Below is a small trained network, with its code and all its weights. Each question gives an input and a class and asks what happens when units are switched off, that is, made to give their printed mean instead of their output.

import numpy as np


def w(rows, s, z=0):
    codes = np.array(rows[::2]) - 128.0
    scale = np.full(codes.shape[1], s)
    scale[-1] = z or s
    return codes * scale


def f(y):
    return np.maximum(y, 0)


def log_softmax(a):
    a = a - a.max(-1, keepdims=True)
    return a - np.log(np.exp(a).sum(-1, keepdims=True))


def net(x, mask):
    res = np.array(x, float).reshape(1, 7) / 4 @ E
    y = f(res @ A[0][:, :-1].T + A[0][:, -1])
    res = res + np.where(mask, y, B[0][:, -1]) @ B[0][:, :-1]
    return log_softmax(res[-1] @ U[:, :-1].T + U[:, -1])


A, B = {}, {}
E = w([
[159,96,125,102,114,193,159,169,43,79],'x0',
[123,137,131,97,144,140,141,112,110,151],'x1',
[167,245,111,196,128,170,185,69,134,120],'x2',
[99,210,192,143,118,96,72,111,79,102],'x3',
[110,133,141,126,139,134,159,126,106,154],'x4',
[209,74,183,158,175,122,103,99,110,150],'x5',
[103,154,180,108,223,180,140,159,186,92],'x6',
],0.012)
A[0] = w([
[213,117,95,97,90,217,175,215,9,57,101],'N0',
[157,74,64,156,168,145,157,121,192,221,81],'N1',
[158,144,130,144,140,140,95,162,37,82,74],'N2',
[154,105,173,80,91,159,71,206,116,172,82],'N3',
[196,91,145,136,115,205,157,202,20,54,150],'N4',
[87,131,223,64,251,162,132,211,211,63,163],'N5',
[6,5,181,75,205,37,75,124,151,134,66],'N6',
[140,77,156,98,139,97,63,129,135,133,54],'N7',
[95,149,92,142,87,98,120,136,112,179,95],'N8',
[111,107,49,175,44,61,125,107,95,189,67],'N9',
[138,95,122,59,94,97,86,177,96,117,137],'N10',
[141,65,97,106,139,149,150,133,190,154,73],'N11',
[234,181,123,170,118,169,173,87,120,171,148],'N12',
[166,88,71,122,143,137,187,128,167,157,66],'N13',
[149,123,8,89,138,157,183,183,180,127,102],'N14',
[116,141,128,148,136,176,93,153,4,46,32],'N15',
[83,162,155,145,168,38,72,113,146,186,135],'N16',
[128,86,149,154,105,85,106,188,138,73,97],'N17',
[140,193,227,127,161,44,49,108,84,102,73],'N18',
[145,170,163,173,216,174,195,122,180,44,143],'N19',
[219,71,189,192,192,148,108,95,105,197,149],'N20',
[75,79,158,66,87,123,63,143,103,177,111],'N21',
[121,141,128,133,141,62,118,65,228,200,78],'N22',
[138,45,104,206,78,63,121,80,53,115,56],'N23',
[201,253,100,158,128,180,196,6,142,127,52],'N24',
[100,192,220,68,59,120,127,75,107,99,133],'N25',
[133,96,169,161,165,107,156,63,145,184,61],'N26',
[180,37,85,166,130,134,189,81,201,153,48],'N27',
[56,168,72,67,16,176,133,131,183,102,83],'N28',
[138,130,52,132,54,160,52,84,78,175,28],'N29',
[90,201,150,134,147,63,36,109,133,186,77],'N30',
[131,81,109,139,6,151,99,22,94,201,2],'N31',
[117,159,156,123,67,102,108,147,132,60,75],'N32',
[4,179,80,100,85,155,161,159,156,135,179],'N33',
[85,135,119,147,167,38,110,85,232,227,110],'N34',
[170,122,55,150,47,41,156,107,9,192,62],'N35',
[106,88,106,159,139,62,152,91,216,201,133],'N36',
[246,59,234,185,186,121,91,58,120,157,104],'N37',
[167,92,71,95,127,159,190,116,197,139,18],'N38',
[106,199,201,104,82,122,43,122,76,93,131],'N39',
[225,205,90,170,82,143,162,26,166,73,124],'N40',
],0.0075,0.0014)
B[0] = w([
[200,200,170,43,119,134,163,107,197,76,227],'N0',
[159,76,155,169,217,116,169,147,58,107,194],'N1',
[152,93,160,107,149,124,170,180,152,80,168],'N2',
[108,122,97,122,68,118,157,116,145,170,169],'N3',
[133,212,204,72,77,155,148,112,190,71,213],'N4',
[124,166,75,169,184,225,44,11,158,205,226],'N5',
[85,78,71,161,29,133,170,126,155,206,228],'N6',
[79,102,120,104,81,120,158,147,108,156,172],'N7',
[125,140,147,128,153,122,91,99,154,103,167],'N8',
[167,156,107,127,134,167,78,76,146,131,208],'N9',
[135,95,106,156,59,170,163,116,169,112,182],'N10',
[158,146,150,195,144,148,148,144,84,139,178],'N11',
[102,78,80,124,40,116,121,142,110,159,206],'N12',
[129,85,159,222,179,93,173,155,73,100,179],'N13',
[112,106,196,171,176,124,124,159,67,87,200],'N14',
[153,143,149,121,126,207,169,164,138,88,186],'N15',
[209,150,148,117,138,170,206,137,129,100,189],'N16',
[120,164,122,167,114,147,141,113,140,174,161],'N17',
[142,110,164,209,173,138,160,186,74,122,200],'N18',
[76,113,67,165,103,163,55,51,180,184,205],'N19',
[34,151,71,49,126,42,38,183,131,90,204],'N20',
[116,80,87,186,64,132,227,142,134,221,188],'N21',
[211,211,227,50,131,174,192,179,213,76,202],'N22',
[158,167,129,116,157,149,96,89,111,183,192],'N23',
[100,88,64,145,73,102,198,149,122,193,247],'N24',
[124,2,134,152,147,152,124,155,101,70,179],'N25',
[122,137,167,90,142,108,116,169,168,165,169],'N26',
[145,87,149,164,154,114,133,143,78,98,198],'N27',
[57,134,96,100,143,22,51,198,107,97,200],'N28',
[119,203,130,154,168,138,84,77,123,165,182],'N29',
[183,131,192,130,152,122,161,168,103,105,188],'N30',
[88,159,121,185,201,166,84,79,179,151,198],'N31',
[132,115,147,121,150,101,149,137,80,118,158],'N32',
[32,124,95,58,153,17,25,187,124,69,205],'N33',
[197,193,177,50,95,173,158,136,157,79,217],'N34',
[110,165,150,132,210,164,78,45,158,179,219],'N35',
[173,175,138,72,155,175,184,149,143,73,199],'N36',
[39,113,75,28,136,21,45,206,87,95,219],'N37',
[193,76,150,190,168,127,153,155,68,128,183],'N38',
[174,4,136,213,168,162,129,131,69,78,192],'N39',
[52,82,73,153,36,145,196,144,183,159,226],'N40',
],0.006,0.014)
U = w([
[88,99,63,140,1,139,226,151,177,224,24],'0',
[196,191,180,17,121,167,213,154,202,59,254],'1',
[109,157,100,153,206,194,33,31,184,201,194],'2',
[56,131,89,28,152,4,48,218,107,90,140],'3',
[160,74,162,204,205,140,202,178,27,76,14],'4',
],0.0096,0.00059)

Each question gives the input, the list of numbers given to net, and the class t.
The units are the neurons (one row each of A and B). Each row of codes is followed by its name. A weight is (code - 128) times the scale printed after its matrix; where a second scale follows, it is the last column's (A, B and U).
mask holds one flag per neuron, in row order. A switched-off neuron (its flag False) gives its mean, the last column of its row in B, instead of its output. The means were averaged over made-up inputs and are rounded, as every weight is.
A unit's drop is (log p(t) with every unit on - log p(t) with that unit switched off) / (log p(t) with every unit on - log p(t) with every unit switched off).
The circuit of an input: a set's keep is (log p(t) with only the set's units on - log p(t) with every unit switched off) / (log p(t) with every unit on - log p(t) with every unit switched off). Starting from the 12 units with the biggest drops (on a tie, the unit counted first), units are removed one at a time, each time the one whose removal leaves the highest keep (on an exact tie, the one counted first), for as long as the keep stays at least 0.8.
circuit, biggest first: the units of the circuit, biggest drop first
most important unit: the unit with the biggest drop
top k neurons: the k neurons with the biggest drops, biggest first
drop when u is switched off: that unit's drop, to one decimal
input [3,-4,3,1,0,-4,2], class 3: circuit, biggest first => N33; N28
input [1,-4,4,5,-7,8,-1], class 3: circuit, biggest first => N37
input [4,6,-8,4,-3,-8,6], class 0: top 2 neurons => N6; N21
input [-3,2,-7,4,-5,-4,8], class 2: top 4 neurons => N5; N24; N40; N12
input [-8,0,0,-7,0,8,7], class 1: top 4 neurons => N22; N34; N36; N33
input [-5,1,2,-1,-2,5,-4], class 1: top 4 neurons => N22; N33; N34; N28
input [-7,-6,-7,6,4,2,5], class 0: top 2 neurons => N6; N21
input [-8,-3,-2,5,-2,1,-7], class 1: top 2 neurons => N22; N34
input [4,-7,4,0,-4,-1,0], class 0: top 4 neurons => N22; N40; N34; N36
input [-8,-4,2,-8,-4,-7,-2], class 1: top 3 neurons => N22; N34; N36
input [-2,-2,7,8,3,6,7], class 4: top 2 neurons => N18; N39
input [-4,0,5,-6,-4,-8,-7], class 3: top 3 neurons => N28; N33; N5
input [-7,1,-7,6,8,-2,6], class 0: top 3 neurons => N6; N21; N0
input [-6,-7,-1,0,1,-3,5], class 1: top neuron => N34
input [6,-3,-2,-1,-6,6,5], class 1: top 3 neurons => N4; N0; N33
input [-8,-4,5,-7,-8,7,8], class 1: top 2 neurons => N22; N34
input [5,-8,7,-2,-2,8,-6], class 3: top 2 neurons => N37; N20
input [4,7,5,-2,-8,7,-4], class 3: drop when N20 is switched off => 0.3
input [-5,7,4,6,6,0,-2], class 4: drop when N25 is switched off => 0.2
input [-3,-1,0,-1,7,3,-1], class 1: most important unit => N33
input [0,8,-2,-5,4,-8,3], class 3: drop when N33 is switched off => 0.2
input [3,-8,0,-7,-6,-6,-2], class 4: drop when N38 is switched off => 0.2
